Here is a tiny trained network, its code and every weight. The questions are about switching its units off for an input and a class, where a switched-off unit gives its printed mean instead of its output.

import numpy as np


def w(rows, s, z=0):
    codes = np.array(rows[::2]) - 128.0
    scale = np.full(codes.shape[1], s)
    scale[-1] = z or s
    return codes * scale


def norm(h):
    return h / np.sqrt((h * h).mean(-1, keepdims=True) + 1e-5)


def f(y):
    return y / 2 * (1 + np.tanh(0.7978845608 * (y + 0.044715 * y**3)))


def log_softmax(a):
    a = a - a.max(-1, keepdims=True)
    return a - np.log(np.exp(a).sum(-1, keepdims=True))


def net(x, mask):
    res = np.array(x, float).reshape(1, 5) / 4 @ E
    u = 0
    for l in range(3):
        y = f(norm(res) @ A[l][:, :-1].T + A[l][:, -1])
        res = res + np.where(mask[u : u + 3], y, B[l][:, -1]) @ B[l][:, :-1]
        u += 3
    return log_softmax(norm(res)[-1] @ U[:, :-1].T + U[:, -1])


A, B = {}, {}
E = w([
[214,156,96,104,92,251,110,160,217,80,16],'x0',
[160,245,185,36,88,135,148,128,94,242,108],'x1',
[103,187,84,158,144,200,46,109,4,169,124],'x2',
[175,188,153,71,36,92,144,203,2,146,200],'x3',
[101,161,211,205,56,108,129,128,174,168,172],'x4',
],0.008)
A[0] = w([
[132,2,111,160,149,114,77,133,168,37,175,45],'0.n1',
[145,107,162,117,81,99,184,182,193,102,134,54],'0.n2',
[89,144,117,133,137,155,68,119,100,154,125,3],'0.n3',
],0.0099,0.0028)
B[0] = w([
[155,140,80,161,192,37,168,224,166,75,42,254],'0.n1',
[143,114,189,148,109,98,4,119,235,137,145,198],'0.n2',
[156,89,131,112,103,121,8,83,94,147,148,155],'0.n3',
],0.012,0.0081)
A[1] = w([
[114,2,94,103,165,124,181,156,53,90,155,133],'1.n1',
[76,33,176,172,161,90,212,124,57,131,152,128],'1.n2',
[210,192,105,23,39,127,146,209,128,146,91,2],'1.n3',
],0.0065,0.0043)
B[1] = w([
[115,210,152,56,153,242,158,194,119,58,116,197],'1.n1',
[127,128,92,73,82,201,98,9,145,67,216,208],'1.n2',
[125,165,103,66,53,179,187,73,96,73,128,255],'1.n3',
],0.011,0.0024)
A[2] = w([
[47,96,239,151,118,59,189,77,117,154,186,5],'2.n1',
[82,72,78,134,220,95,100,104,151,80,153,234],'2.n2',
[143,65,109,120,185,169,125,52,192,116,4,150],'2.n3',
],0.011,0.0019)
B[2] = w([
[135,64,191,68,124,163,143,75,222,123,159,201],'2.n1',
[159,250,35,138,93,250,254,179,71,67,98,250],'2.n2',
[4,75,220,173,41,65,197,201,179,94,143,255],'2.n3',
],0.011,0.0084)
U = w([
[167,162,111,159,156,101,22,131,54,216,110,3],'0',
[136,212,125,83,92,208,182,106,90,89,158,169],'1',
[145,74,234,102,105,136,48,79,208,165,159,219],'2',
[107,104,152,188,130,85,222,249,225,58,89,126],'3',
],0.013,0.0043)

Each question gives the input, the list of numbers given to net, and the class t.
The units are the neurons (one row each of A and B). Each row of codes is followed by its name. A weight is (code - 128) times the scale printed after its matrix; where a second scale follows, it is the last column's (A, B and U).
mask holds one flag per neuron, layer by layer. A switched-off neuron (its flag False) gives its mean, the last column of its row in B, instead of its output. The means were averaged over made-up inputs and are rounded, as every weight is.
A unit's drop is (log p(t) with every unit on - log p(t) with that unit switched off) / (log p(t) with every unit on - log p(t) with every unit switched off).
The circuit of an input: a set's keep is (log p(t) with only the set's units on - log p(t) with every unit switched off) / (log p(t) with every unit on - log p(t) with every unit switched off). Starting from all 9 units, units are removed one at a time, each time the one whose removal leaves the highest keep (on an exact tie, the one counted first), for as long as the keep stays at least 0.8.
units of the circuit, in order: the units of the circuit, biggest drop first
k most important neurons: the k neurons with the biggest drops, biggest first
k most important neurons of layer l: the k neurons of layer l with the biggest drops, biggest first
drop when u is switched off: that unit's drop, to one decimal
input [0,-8,5,8,1], class 1: units of the circuit, in order : 2.n3
input [1,0,4,-1,-4], class 1: 2 most important neurons of layer 0 : 0.n1; 0.n3
input [3,8,8,-1,2], class 0: 3 most important neurons : 2.n2; 0.n3; 2.n3
input [-6,-3,7,5,7], class 2: 2 most important neurons of layer 2 : 2.n2; 2.n1
input [5,2,1,-1,8], class 2: units of the circuit, in order : 0.n1; 2.n2
input [4,-1,2,2,0], class 1: 2 most important neurons : 0.n1; 0.n2
input [-2,4,7,2,6], class 0: units of the circuit, in order : 2.n3; 2.n2
input [4,1,0,4,6], class 2: 2 most important neurons of layer 2 : 2.n2; 2.n3
input [6,3,-5,3,0], class 2: units of the circuit, in order : 0.n2; 0.n1
input [8,-7,8,7,8], class 1: 3 most important neurons : 0.n2; 0.n1; 2.n3
input [7,8,7,-6,1], class 2: 3 most important neurons : 0.n1; 2.n2; 0.n3
input [-4,8,6,3,8], class 2: 2 most important neurons : 2.n2; 2.n1
input [6,0,-5,-2,7], class 2: 2 most important neurons of layer 0 : 0.n2; 0.n1
input [4,5,-4,6,-5], class 1: units of the circuit, in order : 1.n3
input [-5,2,8,7,0], class 0: 2 most important neurons of layer 2 : 2.n2; 2.n3
input [-5,0,8,-8,-4], class 1: 2 most important neurons : 2.n2; 0.n1
input [-5,-1,1,4,0], class 1: drop when 0.n2 is switched off : 0.7
input [-2,-3,0,8,0], class 1: drop when 0.n2 is switched off : 0.3
input [-1,5,7,3,2], class 0: drop when 2.n2 is switched off : 0.2
input [4,1,2,7,2], class 1: most important neuron of layer 1 : 1.n3
